[  9 -11 114  37 -72  19 -26  43 -24  -5  -1 -32   4  71  40 -38 -16 -64
  19  17  15   5  -2   4 -42  38 -18 -25  -6 -12  63  18 -17  26 -30  10
 -28] : 1
[-29 -39 -28 -11   6 -34 -12  13  29 -31  -6  11  39 -30  -5  22   2   1
 -23  -3   1  41  13   5 -32 -30  14 -15  22  -4  18  11  -8   0  12  17
   9] : 6
[ 74  14  -6 -10  -8 -20 -37 -10  82 -28  57 -13 -60 -29  36 -48  56   6
  17  68 -29  -7  28 110  52  45  13  71 -31 -38 -20 -38  16  60  21  35
   8] : 4
[ 20   9  35  60  23 -17   3 -15  36  21   1 -15 -75  13 -10  16 -28  -2
  38  17 -25  42 -12  12  54 -37  -4  -2 -27   1  29 -82   6  -4 -68  41
 -59] : 8
[ -4  10 -52  12   8  -5  24  24 -22 -14  -3  26 -10  22  21 -23  -4   0
  15  25 -39  11  -6  23   0  12 -30  16 -13  15  10 -19 -19 -10  24  28
  16] : 8
[-34 -48 -20 -16   1 -31 -11  -5  25 -29  -1  10  52  -7   3  21   0  19
 -19  -3   0  35   9   0 -41 -35  15 -13  13  -5   7  15 -12 -15  -5  14
   5] : 0
[  4  30 -25  10  24  -5  23  11 -34 -25  12  34  20  20  39  -9  -5   0
  24  13  -4  13   5  33 -15  26 -29   3 -13   7  35  -7 -46  -4  15  23
   1] : 1
[ 10  10 -37  11  15  -9  26  16 -62 -18   1  22  -6  18  26   8 -31  -1
  35  17 -29  -3  14   3 -41  36 -41  -1 -24   7  40 -14 -28  -9  37  18
  -2] : 2
[-40 -39 -31 -11  14 -55 -11   0  28 -36  -1  20  37 -19   9  40   2   6
 -23   8  -9  46  32   1 -58 -37   3  -9  31  -4  26  13  -6  -7  15   8
  -3] : 4
[-38  11   6   9 -39  19 -55  -2 -32  10   1   3  41  11  57 -31  18 -12
  -7  22  13  20  14   7 -10 -19  61   9  16  28   4  -2  -4  23 -24  -9
  31] : 5
[-36   7  15  14 -43  20 -49  -5 -22  19   8  17  37  13  46 -37  17  -8
 -16  21  16  26   6  -5  -8 -17  55   4  14  27   5  -6   1  15 -20 -11
  41] : 5
[  3  -9  -5  13  -4  33   7  26  16   3 -14   6 -15 -36 -17  18  -2  74
   5  -5 -52  -9  12 -20   4  11   3   4  16  -8 -25 -16   3  -7 -10 -47
   0] : 3
[  0   4   8  31 -14  30   1   9  18  -4  -4  25 -40 -43 -19  13 -11  54
  10  14 -46  15  23 -26  10   7  -3   0 -11  -8  -4 -23   6 -19  15 -39
   5] : 7
[ -1  45   5 -16  35 -10  18 -56 -26 -39  36 -64  50  25  19  20  -2 -10
  13 -27  48 -41  24  33  -6  89  67  43 -20 -51 -46   7 -25  41 -25 -61
  17] : 3
[ -5  11 -27  -5   9 -10  23  24 -35 -33  20  33  17  34  32 -17 -14  -1
  26  32 -20   3  -2  31  -8  23 -35   7 -14   7  40 -10 -52 -17  26  18
   9] : 1
[  2  11  21  30 -11  36  -8  14  19   5  -6  16 -50 -43 -30  19  -7  56
  16   9 -34   0  24 -23  41  -3   0  -8  -1  -9 -24 -20  12 -26   8 -41
   4] : 7
[ 12   9  11  44   6   7 -28  -5 -11  36  -8 -46 -19   0  17  11  24 -27
  21  -8 -62 -31  -8  50  -5 -12 -57  35 -52 -16 -18 -25  49  48 -48  -3
 -28] : 6
[ 25 -16  43  -8  10  -5  -9 -27   7  -2 -23 -62   1 -58  14  18 -27   6
  12 -14 114 -50  10 -25   6  71  20 -18   0   8 -12  21  33  20  26   8
   1] : 4
[-39  12   8   8 -38  -1 -52   2 -20  13   4  24  40   8  60 -31  16 -15
  -8  17  13  13   2   6  -4 -14  54  18  19  28  11  -8 -10  23 -24 -12
  27] : 4
[-33   2  -1  16 -37  13 -44 -12 -17  16  -1   7  45  15  58 -41  17  -4
 -12  13  20  29   5  11   0 -19  59  -2  13  30   2   2 -17  11 -15   0
  34] : 1
[-29  35 -10 -18  62  -6   3 -25 -17  25  26 -21  -3 -32  46  98 -13  11
 -17  34  29 -19  54 -14  -7   7  -4 -11 -17 -21  -2  26  -8  17   5   6
  -2] : 5
[  2 -32 -39  -7  29 -44  18 -43  54 -50   8  23 -22 -79 -11  93 -48  37
  33  -7  50  -9  59 -15  34 -41 -30 -42 -88   2 -16 -31  40  73 -47 -49
 -62] : 8
[-39   7  -1  16 -39   6 -52  -1 -22  13  -1  11  43  10  51 -32  11  -7
  -5  18   1  32   6  -3  -1 -16  65  13  10  35   2 -12 -10  27 -10 -11
  37] : 8
[ 18  37 -43 -70  67   9  18 -60 -32 -35  -2  -1 -15  19 -30  99  -3  10
 -10 -49  59 -66 -15  46  -5  24  42  -1  -5  35 -21  -3  69  -7  37 -61
  16] : 3
[ 40  28 -18 -48  -4  -7  53  36  14  -4  18  94 -11 -35  60  20 -72 -17
   2  59  86 -64   7 -22  53  74 -18 -37 -43  65  27  29 -34  32  12 -38
   9] : 2
[-54  16 -55 -67  28  -8 -10 -30  -9 -81  18 -49  48  30  51  15  46 -48
 -28  34  55  37  29  83  50 -31  46 -11  12 -29 -16  -3   1  63 -23   9
 -26] : 1
[ -6  -3  15  15  -1  41   2  37  19  12  -4   0 -42 -31 -16   3   3  60
  -1  14 -54  -9  23 -14  12  11  15  -4  -6  -2 -30 -12   2 -26   8 -53
   3] : 1
[  9  20 -40  -2  21 -29  28  19 -57 -41  22  16   2  23  21   0 -12  11
  28  22 -17  20   7  13 -20  42 -55  -3 -25  -5  37 -34 -29  -8  38  21
   6] : 8
[-14  10 -37   2  26   5  24  10 -49 -17  -4  23  10  36  36  -3  -3   1
  23  24 -35  -4  -1  24  -2  28 -59   5  -9  15  36   0 -24  -1  36  26
   4] : 1
[ 12  44 -67 -53  33 -13   3  -2 -75 -51   3 -94  48 -62  24   0  52 -21
  10  19  55 -65  23  16 -47 110 -21 -31  -1 -65   4  11 -42  15  55  34
   6] : 6
[ 15  -7 -19  18 -30 -60  19   1  42 -68   1   4  22  14  -2 -22  -9  -6
  13  -5 -14  62  20   3  75 -65 -31  -8  24  13 -20 -29   0  50 -75 -50
 -55] : 8
[ 37  13 -13  41 -34 -21  12  21   1 -53  10  47 -28  16   6 -14 -41 -59
  63  33 -39  -4  36  75  51  37 -50   3 -11  -4  58 -23  24  31 -36 -14
 -20] : 4
[ -8 -32  41  55 -31 -34   0 -17  31 -43  16  10   0  11  -3 -15 -56 -35
  51  -3  46  12   0  44  54   4 -16  25 -34  -6  31   1   5  15 -54   6
  44] : 8
[-45   3   1  10 -30  23 -50   4 -15  10  -7   0  44  10  53 -27  24 -21
 -20  24   2  15   0   8   6 -11  58  15  26  25   2   1 -11  25 -17  -6
  28] : 6
[ 10  26 -33   4  16  -8  18   7 -51 -21   7  19   2  13  33  14 -12  -4
  30  27 -27   4  15  24 -15  35 -36  -5  -6  -3  51  -6 -37 -12  22  34
   1] : 2
[  7  11  17  39   0  44   7  25  14  -3  -5   8 -35 -37 -29  15  -5  49
  -1   0 -42   8  24 -15  30  17  -2  -6  10 -17 -21 -25  18 -13  -1 -38
   2] : 6
[ 40  18 -76 -55  13 -16  66   0  13 -66 -29  26 -14  31  50  58 -21 -11
 -14 -53  73 -33 -17  42  25 -43 -65  33   3  39 -20  66  26  85  -4  22
 -29] : 8
[  9  13 -31   4   1 -14  19  37 -32 -33   3  40  -6  21  33  -7 -26 -13
  30  21 -11  -8   7  44 -17  31 -44  10 -19   2  25 -13 -12  -5  36  33
   8] : 4
[  0  33  30 -68   1  13   1 -19 -37 -58  34 -64  15 -69 -25  -1 -13 -44
   0  30 -31  40  68  85  56  17  27 -31 -36  -6  37  84  18 -18   3 -29
 -23] : 5
[-35   4  -7  11 -37  15 -41  -8 -28  11   2  12  33  18  56 -30  10  -8
  -4  18  21  15   6   8   7 -22  47   0  14  31  15  -1 -14  15 -20  -8
  30] : 1
[  4  -7  17  30 -25 -30  12 -18  35 -64   5  21  11  64  -4 -25 -17 -74
   4   5  19  11   2  62  29 -20 -37   1 -29  -5 -28   8  28  15 -13  -9
  24] : 0
[-25   3   6   8 -43  18 -42  -3 -31   1   9   7  47  23  54 -43   6  -4
  -7  20  10  28   8   8 -11  -6  63   8  14  26   2  -1 -20  16 -16 -23
  30] : 3
[-42  -6   3  11 -45  18 -50  -8 -28   8  -2   5  42  14  53 -36  11  -4
 -13  18  14  21   3   4  18 -24  49   3  14  27  -5   8  -1  11 -30  -7
  41] : 0
[-10 -17 -47 -74  65 -36 -30  31  38 -96 -14 -46  76 -98   8  78  41 -26
 -19  64  85 -23  -7  64  17  29 -39   0  75  12  17  -8  59  43  44 -38
  22] : 8
[-34 -41 -20 -13   4 -45 -15  13  24 -33  -5  14  40 -26   3  26   3   4
 -15   0  -6  35  29   8 -57 -31   6 -11  22  -5  16  20  -3  -8  15   7
  -4] : 4
[-41  -2   9  14 -44  16 -46  -4 -25  18  -1   4  55  22  60 -38   3  -9
 -10  20  13  27   4   9  -2 -17  58  -3   7  31   3   0 -16  10 -11  -8
  34] : 1
[  7  21 -37  14  22  -2  11  -1 -50 -23  -8  13  -6   7  30   1 -12  17
  39  18 -25   3  14  19  -9  30 -32  -3  -7  11  32 -10 -37 -12  37  34
  13] : 3
[  0   2  12  19  -4  38  -4  34  16   0 -10   9 -15 -37 -32  28 -16  57
   5  -5 -43   6  17  -7   3 -10  19  -3  16 -16 -29 -23  11 -16   8 -40
   7] : 3
[ -9   8  -9  35  -8 -23  20  41 -50 -73  -3  35  55  71   5  -1 -76 -94
  60  -3  24  20 -25 114  50  27 -41  12   3 -15  54 -27  22   4 -32  32
  41] : 0
[-13 -48  40  41  34 -77   6 -15   8 -48  27 -32  60   3  -7  13 -29  -4
  20 -18   0  80  32   1  10   0 -58   2 -14 -38   3 -19  19  39 -48 -27
 -25] : 0
[ -12  -17  -57  -36   50  -32  -23    9   10    7  -24  -16  -21 -109
   35  -12   34    2  -36    4   43   14  -14    1    8   43   25   12
  -20   30    5   -9   47   70   11    1   51] : 0
[ -7   5  30  35   3  35   2  15  19   9   0  10 -27 -43 -21   5  -2  55
   1   6 -49  11  24 -23   2   6  -4   8  -9 -12 -24 -17  14 -11   4 -32
  14] : 5
[-16 -28 -55 -84  27 -12   8  66  47 -21  -4  53  24  23  13  73 -20 -16
 -26  37  44 -21 -39  60  61 -15   5   2  30  28 -17 -21  52  22  14 -15
   1] : 7
[-36 -33 -25 -17   7 -29  -7  -9  26 -32  -6  17  36 -23  -2  20  10  11
 -17   1   5  53  17  -5 -32 -27  13 -18  13  -6  17  20 -15 -11  19  15
   1] : 7
[ 30 -13  -4  30 -46 -16 -16 -15  46   9 -21  20   4 -32   2 -32 -17 -17
  37 -14  12   4 -26  36  99 -42 -33  24   4  22  -2   3  33  40 -43  24
   8] : 7
[ -2 -29  43 -30 -30 -12  -2  15  47 -18  32  12 -65 -41  31   8 -47 -31
  31  66  89 -84  18  -4  70  -1 -25  -9 -64  23  25  44 -21  35 -51 -19
  -1] : 5
[  5   5   7  34  -2  31  10  13  24  -7   3  10 -36 -44 -26  25 -11  65
  -2  -3 -48  13  26  -8  -1  -8   3   9   8 -19 -20 -12   4 -25  -7 -49
  18] : 3
[-17 -25 -44 -59 -30   4   2  48 -31 -10 -39 -13  16 -36  12  15   6 -50
  -8  24  66 -73 -45   4  56   9 -82 -22  71  32  51  70  34   0 -16 -10
  24] : 7
[  5   4 -52 -10  14   3  21  10 -48 -12   6  34 -14  17  29   0  -6  22
  27  29 -39 -11   9   0 -10  34 -34   8  -8   9  39  -9 -33  -4  45  32
   7] : 2
[ 32 -53  54  15 -32   1 -41   7  23 -10  46  13 -14  17  20  14 -25  39
  37   1  31   3  15  19 -14 -15  24  47  -3  -7  26  -9   5  28 -19   4
  -2] : 2
[-29 -36 -37 -14   5 -34  -6 -12  34 -29  -9   7  39 -18   2  19  10  15
 -19  -1  -5  38  19  11 -42 -42  19 -24  12   5  10  15 -18 -17  10   9
   1] : 1
[-38  -1   4  14 -45  18 -48   0 -33   9   1   6  41  19  69 -32   0  -8
 -12  25  13  25   3   5   3 -23  47  12   9  25   5   2  -8  18 -23   3
  37] : 0
[-26   7   2  18 -41  27 -39 -15 -32  22  -1  17  37  26  50 -38  10 -13
  -3  15  12   9   5   1 -11 -11  65   6   8  30  -1   3 -17   5 -14  -4
  29] : 2
[ -4   5  18  20 -14  27  -7  36  18  -7  -2  22 -32 -49 -15  19 -11  38
  -3   8 -27   3  35  -9   1  -5   4  -4  10 -16 -14  -8  19 -11  15 -30
   4] : 4
[-20  15 -65 -51  31 -27  15 -48  43 -28  24   2  -5 -56 -12  39  40  45
 -22   7  -6  -5 -24  34  57  26  40  18 -14 -24  15 -78  26  27 -96 -58
  20] : 5
[  3  41  57 -62  25 -16 -36  18  18  -5  22   5 -31 -46 -20  41  53 -37
 -28   8  35  -7  32   1  27  72  26 -56   1 -33  31  24  37  71  22 -14
  19] : 5
[ -1  21 -62   9  31 -12  16  14 -66 -26  -8  21  19  20  27   1  -8   2
  34  12 -25  -2   7   9 -22  34 -34  -5   6  13  36 -25 -41 -14  41  39
  -4] : 6
[-43 -33 -32 -20   9 -33  -8 -14  29 -40  -6  20  35 -10  -2  28  14   7
 -19   2  11  55  17   9 -36 -34  25 -26  12  -6  16  14 -16 -25   8  14
   1] : 7
[ 34  30 -59 -13  40 -22  -8 -57 -35  -6  10 -38 -36 -21  44   2  79  73
  20  11   4 -44  16  -6  35  72 -34  10   0   1 -19 -35  -4  16  -7 -21
  16] : 2
[ 19 -26  -5 -12 -13 -43  -1 -36  26  -6  20  27 -41 -14  37  52   4  -4
 -25   6  47  -5  13 -42 -57  12  -2  -6   8  21  94  21   1  42 -53 -31
  -8] : 2
